Here is a tiny trained network, its code and every weight. The questions are about switching its units off for an input and a class, where a switched-off unit gives its printed mean instead of its output.

import numpy as np


def w(rows, s, z=0):
    codes = np.array(rows[::2]) - 128.0
    scale = np.full(codes.shape[1], s)
    scale[-1] = z or s
    return codes * scale


def norm(h):
    return h / np.sqrt((h * h).mean(-1, keepdims=True) + 1e-5)


def f(y):
    return np.maximum(y, 0)


def log_softmax(a):
    a = a - a.max(-1, keepdims=True)
    return a - np.log(np.exp(a).sum(-1, keepdims=True))


def net(x, mask):
    res = np.array(x, float).reshape(1, 5) / 4 @ E
    u = 0
    for l in range(3):
        y = f(norm(res) @ A[l][:, :-1].T + A[l][:, -1])
        res = res + np.where(mask[u : u + 9], y, B[l][:, -1]) @ B[l][:, :-1]
        u += 9
    return log_softmax(norm(res)[-1] @ U[:, :-1].T + U[:, -1])


A, B = {}, {}
E = w([
[254,192,140,108,118,167,124,75,89,227,129],'x0',
[153,141,78,203,207,81,82,140,105,168,40],'x1',
[84,119,93,85,197,99,197,200,160,102,186],'x2',
[144,94,20,113,56,166,135,87,59,32,117],'x3',
[102,41,149,156,44,137,84,40,228,57,48],'x4',
],0.009)
A[0] = w([
[112,72,89,84,2,212,144,71,116,37,139,92],'L0N1',
[155,97,135,143,103,134,102,74,180,179,78,153],'L0N2',
[92,70,43,189,139,91,127,152,147,52,43,68],'L0N3',
[38,94,164,68,140,111,136,181,227,89,208,87],'L0N4',
[150,128,127,160,117,201,168,131,141,95,131,7],'L0N5',
[108,57,74,160,91,89,101,143,172,100,58,115],'L0N6',
[185,107,122,107,101,136,134,7,129,186,52,86],'L0N7',
[115,19,221,186,109,122,115,30,166,148,77,68],'L0N8',
[59,40,160,215,82,104,83,100,177,102,51,104],'L0N9',
],0.0097,0.013)
B[0] = w([
[62,134,89,40,111,170,84,33,22,110,235,254],'L0N1',
[200,184,196,119,100,142,50,153,194,51,80,205],'L0N2',
[174,42,72,179,232,100,195,123,61,108,31,200],'L0N3',
[178,125,182,94,179,87,215,177,202,150,162,204],'L0N4',
[169,189,72,82,151,42,80,106,50,140,157,128],'L0N5',
[104,156,157,153,191,123,89,205,59,54,104,201],'L0N6',
[193,162,126,139,35,164,182,234,184,177,107,197],'L0N7',
[33,198,190,158,104,87,1,61,179,185,135,189],'L0N8',
[38,222,194,174,187,124,31,73,127,135,114,222],'L0N9',
],0.009,0.011)
A[1] = w([
[109,76,154,156,116,133,174,136,93,114,111,52],'L1N1',
[141,135,128,67,141,110,223,173,237,93,179,145],'L1N2',
[183,90,69,167,85,62,123,119,117,172,125,2],'L1N3',
[110,87,69,53,51,115,103,68,102,76,182,111],'L1N4',
[123,7,100,159,118,124,127,154,109,81,49,116],'L1N5',
[99,59,147,178,120,131,116,121,160,114,49,113],'L1N6',
[205,190,129,109,122,143,111,142,94,204,116,157],'L1N7',
[218,111,120,131,51,127,157,79,168,156,103,123],'L1N8',
[207,128,114,131,45,157,129,95,172,164,97,86],'L1N9',
],0.013,0.0095)
B[1] = w([
[193,120,111,121,126,71,143,88,153,167,136,132],'L1N1',
[31,46,238,110,131,92,147,248,163,147,142,222],'L1N2',
[77,122,171,81,71,190,95,86,111,74,112,131],'L1N3',
[168,78,180,84,55,217,117,115,41,40,174,219],'L1N4',
[209,139,47,151,154,35,146,78,101,72,72,163],'L1N5',
[105,195,118,115,108,59,155,68,117,128,97,160],'L1N6',
[173,102,65,138,148,212,57,151,96,172,93,246],'L1N7',
[196,135,134,103,34,200,115,237,149,40,58,174],'L1N8',
[189,100,65,140,48,217,125,248,176,109,60,181],'L1N9',
],0.011,0.012)
A[2] = w([
[146,58,76,119,100,125,103,91,89,147,130,46],'L2N1',
[142,186,119,160,101,75,164,114,156,161,170,2],'L2N2',
[76,41,150,176,121,138,49,106,53,204,101,181],'L2N3',
[145,85,55,162,113,166,224,120,159,142,113,20],'L2N4',
[78,135,99,63,186,176,111,183,101,222,183,117],'L2N5',
[115,114,134,124,126,81,254,151,177,102,202,122],'L2N6',
[111,161,81,162,207,72,184,111,103,87,109,55],'L2N7',
[92,80,134,88,50,161,160,68,92,74,209,58],'L2N8',
[76,122,202,157,107,100,113,109,174,114,99,101],'L2N9',
],0.012,0.0096)
B[2] = w([
[51,64,135,149,123,112,134,124,121,172,176,149],'L2N1',
[179,94,123,217,201,83,214,132,100,65,130,128],'L2N2',
[177,121,88,137,111,70,206,38,150,174,170,254],'L2N3',
[104,100,155,135,149,113,165,142,60,167,126,130],'L2N4',
[182,163,65,132,184,100,211,63,157,154,225,235],'L2N5',
[103,55,190,77,164,131,158,201,86,146,165,198],'L2N6',
[186,11,83,174,133,151,150,180,59,91,91,187],'L2N7',
[110,120,94,22,100,202,140,104,20,49,177,233],'L2N8',
[85,169,171,142,118,19,138,77,134,188,163,194],'L2N9',
],0.011,0.0089)
U = w([
[39,60,224,44,175,78,225,239,177,191,228,169],'0',
[179,124,32,158,223,137,217,120,141,223,220,3],'1',
[36,224,204,186,49,42,32,23,222,81,66,125],'2',
[213,159,65,169,33,233,54,237,200,189,70,128],'3',
[99,52,19,192,225,38,213,135,34,30,36,84],'4',
[113,95,92,2,56,219,125,79,22,31,253,211],'5',
],0.015,0.0054)

Each question gives the input, the list of numbers given to net, and the class t.
The units are the neurons (one row each of A and B). Each row of codes is followed by its name. A weight is (code - 128) times the scale printed after its matrix; where a second scale follows, it is the last column's (A, B and U).
mask holds one flag per neuron, layer by layer. A switched-off neuron (its flag False) gives its mean, the last column of its row in B, instead of its output. The means were averaged over made-up inputs and are rounded, as every weight is.
A unit's drop is (log p(t) with every unit on - log p(t) with that unit switched off) / (log p(t) with every unit on - log p(t) with every unit switched off).
The circuit of an input: a set's keep is (log p(t) with only the set's units on - log p(t) with every unit switched off) / (log p(t) with every unit on - log p(t) with every unit switched off). Starting from the 12 units with the biggest drops (on a tie, the unit counted first), units are removed one at a time, each time the one whose removal leaves the highest keep (on an exact tie, the one counted first), for as long as the keep stays at least 0.8.
units of the circuit, in order: the units of the circuit, biggest drop first
top k neurons: the k neurons with the biggest drops, biggest first
top k neurons in layer l: the k neurons of layer l with the biggest drops, biggest first
drop when u is switched off: that unit's drop, to one decimal
input [5,-5,-8,-6,5], class 3: units of the circuit, in order	L0N7
input [7,7,5,7,7], class 3: top 2 neurons	L0N7, L0N2
input [0,2,7,5,-2], class 4: top 2 neurons	L0N1, L1N5
input [2,-2,5,-4,6], class 0: top 4 neurons	L0N4, L1N2, L1N7, L0N1
input [-5,1,-5,-3,-5], class 1: top 2 neurons in layer 0	L0N3, L0N1
input [3,-7,2,-1,-8], class 0: top 4 neurons	L1N2, L0N1, L0N9, L0N8
input [-1,-1,-2,-7,-4], class 1: top 2 neurons in layer 0	L0N4, L0N7
input [0,-2,-8,-3,1], class 2: top 2 neurons in layer 0	L0N8, L0N9
input [4,4,1,8,-6], class 1: top 2 neurons	L0N1, L0N7
input [-8,3,0,-3,8], class 2: top 2 neurons	L0N9, L0N8
input [4,2,1,5,0], class 3: top 2 neurons	L0N7, L1N9
input [4,2,7,-8,-7], class 1: top 3 neurons	L2N5, L1N7, L0N4
input [3,-3,0,0,8], class 2: top 2 neurons in layer 0	L0N8, L0N9
input [5,-3,0,0,8], class 2: units of the circuit, in order	L0N8
input [6,-1,-1,6,-4], class 3: top 2 neurons in layer 0	L0N1, L0N7
input [-3,5,-5,6,5], class 2: drop when L0N8 is switched off	0.3
input [-2,-2,6,5,-5], class 0: drop when L0N1 is switched off	0.1
input [-4,2,6,5,8], class 4: drop when L0N3 is switched off	1.1
input [-4,8,-5,6,8], class 2: top 3 neurons in layer 0	L0N9, L0N8, L0N2
input [-5,-5,4,-1,1], class 0: units of the circuit, in order	L0N4
